Here is a tiny trained network, its code and every weight. The questions are about switching its units off for an input and a target symbol, where a switched-off unit gives its printed mean instead of its output.

import numpy as np


def w(rows, s, z=0):
    codes = np.array(rows[::2]) - 128.0
    scale = np.full(codes.shape[1], s)
    scale[-1] = z or s
    return codes * scale


def f(y):
    return y / 2 * (1 + np.tanh(0.7978845608 * (y + 0.044715 * y**3)))


def softmax(a):
    e = np.exp(a - a.max(-1, keepdims=True))
    return e / e.sum(-1, keepdims=True)


def log_softmax(a):
    a = a - a.max(-1, keepdims=True)
    return a - np.log(np.exp(a).sum(-1, keepdims=True))


def net(x, mask):
    ids = ['ΓΔΛΣαβεζηθμξπψω'.index(c) for c in x.split()]
    T = len(ids)
    res = E[ids] + P[:T]
    u = 0
    for l in range(2):
        q, k, v = (res @ M[l].T for M in (Q, K, V))
        z = softmax(np.where(np.tri(T) > 0, q @ k.T / 3**0.5, -1e9)) @ v
        res = res + np.where(mask[u], z, O[l][:, -1]) @ O[l][:, :-1]
        u += 1
        y = f(res @ A[l][:, :-1].T + A[l][:, -1])
        res = res + np.where(mask[u : u + 8], y, B[l][:, -1]) @ B[l][:, :-1]
        u += 8
    return log_softmax(res[-1] @ U[:, :-1].T + U[:, -1])


Q, K, V, O, A, B = {}, {}, {}, {}, {}, {}
E = w([
[90,120,123],'Γ',
[218,95,114],'Δ',
[116,124,152],'Λ',
[168,196,198],'Σ',
[130,179,191],'α',
[82,59,94],'β',
[136,121,168],'ε',
[75,52,72],'ζ',
[160,36,40],'η',
[61,146,152],'θ',
[248,132,129],'μ',
[97,192,89],'ξ',
[194,196,113],'π',
[116,116,40],'ψ',
[240,145,99],'ω',
],0.016)
P = w([
[209,142,216],'0',
[254,70,52],'1',
[234,121,62],'2',
[217,127,67],'3',
[201,129,48],'4',
[226,82,67],'5',
[174,183,49],'6',
],0.0059)
Q[0] = w([
[71,46,127],'L0H1',
[117,164,219],'L0H1',
[191,254,46],'L0H1',
],0.004)
K[0] = w([
[214,192,84],'L0H1',
[143,47,110],'L0H1',
[40,160,254],'L0H1',
],0.0078)
V[0] = w([
[166,231,65],'L0H1',
[2,128,227],'L0H1',
[85,225,109],'L0H1',
],0.0088)
O[0] = w([
[233,139,145,173],'L0H1',
[130,3,188,4],'L0H1',
[223,11,217,88],'L0H1',
],0.0081,0.0044)
A[0] = w([
[137,202,116,46],'L0N1',
[68,36,198,96],'L0N2',
[185,34,68,226],'L0N3',
[149,152,171,73],'L0N4',
[146,76,150,89],'L0N5',
[136,199,130,2],'L0N6',
[141,162,227,3],'L0N7',
[153,44,255,128],'L0N8',
],0.0089,0.0043)
B[0] = w([
[154,66,114,190],'L0N1',
[93,118,136,137],'L0N2',
[86,254,116,253],'L0N3',
[190,101,7,129],'L0N4',
[118,108,24,117],'L0N5',
[151,40,92,153],'L0N6',
[202,82,79,129],'L0N7',
[247,149,206,162],'L0N8',
],0.0076,0.0052)
Q[1] = w([
[134,6,76],'L1H1',
[88,144,214],'L1H1',
[156,164,117],'L1H1',
],0.012)
K[1] = w([
[74,130,36],'L1H1',
[137,255,157],'L1H1',
[162,6,90],'L1H1',
],0.0075)
V[1] = w([
[255,167,185],'L1H1',
[121,33,202],'L1H1',
[186,126,68],'L1H1',
],0.0087)
O[1] = w([
[125,30,126,255],'L1H1',
[117,109,2,125],'L1H1',
[63,177,156,157],'L1H1',
],0.0098,0.016)
A[1] = w([
[77,88,236,52],'L1N1',
[117,131,52,133],'L1N2',
[136,154,83,175],'L1N3',
[141,93,162,43],'L1N4',
[195,106,199,33],'L1N5',
[195,113,151,253],'L1N6',
[100,8,99,47],'L1N7',
[120,175,165,116],'L1N8',
],0.012,0.0051)
B[1] = w([
[38,14,38,146],'L1N1',
[202,223,213,185],'L1N2',
[224,121,164,162],'L1N3',
[68,177,13,139],'L1N4',
[74,167,182,161],'L1N5',
[146,1,80,197],'L1N6',
[85,253,75,252],'L1N7',
[13,130,62,154],'L1N8',
],0.0053,0.014)
U = w([
[51,129,190,175],'Γ',
[181,148,157,171],'Δ',
[42,110,174,123],'Λ',
[143,50,154,145],'Σ',
[73,53,160,176],'α',
[57,183,174,120],'β',
[75,122,63,116],'ε',
[51,224,203,110],'ζ',
[127,250,157,99],'η',
[3,105,71,2],'θ',
[210,126,164,164],'μ',
[91,147,167,181],'ξ',
[180,127,99,124],'π',
[120,232,169,96],'ψ',
[202,144,167,146],'ω',
],0.0078,0.0063)

Each question gives the input, a string of symbols that net reads in full, and the target symbol t.
The units are the heads (3 rows each of Q, K, V and O) and the neurons (one row each of A and B). Each row of codes is followed by its name. A weight is (code - 128) times the scale printed after its matrix; where a second scale follows, it is the last column's (O, A, B and U).
mask holds one flag per unit, layer by layer, with each layer's heads first. A switched-off unit (its flag False) gives its mean, the last column of its rows in O or B, instead of its output. The means were averaged over made-up inputs and are rounded, as every weight is.
A unit's drop is (log p(t) with every unit on - log p(t) with that unit switched off) / (log p(t) with every unit on - log p(t) with every unit switched off).
The circuit of an input: a set's keep is (log p(t) with only the set's units on - log p(t) with every unit switched off) / (log p(t) with every unit on - log p(t) with every unit switched off). Starting from the 12 units with the biggest drops (on a tie, the unit counted first), units are removed one at a time, each time the one whose removal leaves the highest keep (on an exact tie, the one counted first), for as long as the keep stays at least 0.8.
units of the circuit, in order: the units of the circuit, biggest drop first
top k neurons: the k neurons with the biggest drops, biggest first
k most important neurons of layer l: the k neurons of layer l with the biggest drops, biggest first
drop of u: that unit's drop, to one decimal
input β ζ α μ Γ ζ, target η: most important neuron of layer 1 => (L1N6)
input α θ η Σ ε, target ε: units of the circuit, in order => (L0H1; L0N8; L1H1; L1N7)
input π Σ ψ θ, target α: units of the circuit, in order => (L1H1; L1N1; L0H1)
input Σ Λ ξ η η α α, target θ: top 3 neurons => (L0N8; L1N7; L0N7)
input Σ ω Λ ε η β ε, target θ: units of the circuit, in order => (L1H1; L0H1; L0N8; L1N7)
input η α β, target ζ: units of the circuit, in order => (L1H1; L0H1)
input Σ Σ β, target θ: top 2 neurons => (L0N3; L0N8)
input β α α η, target η: units of the circuit, in order => (L1H1; L0N3)
input π Δ α, target α: top 2 neurons => (L1N1; L1N7)
input β η α ψ, target η: units of the circuit, in order => (L1H1; L0H1)
input Σ α ζ α ξ, target θ: top 3 neurons => (L0N8; L0N7; L1N7)
input Σ ω θ, target θ: 3 most important neurons of layer 0 => (L0N8; L0N7; L0N4)
input α θ α, target ε: 2 most important neurons of layer 0 => (L0N8; L0N3)
input η α β ζ α ψ ζ, target ζ: units of the circuit, in order => (L1H1)
input α Λ Σ ψ ψ α, target ε: 2 most important neurons of layer 0 => (L0N8; L0N7)
input α η ξ Σ α Λ, target ε: drop of L0N8 => 1.3
input Σ Σ Γ, target θ: drop of L1N7 => 0.3
input Σ β π ξ θ, target θ: drop of L1N1 => 0.2
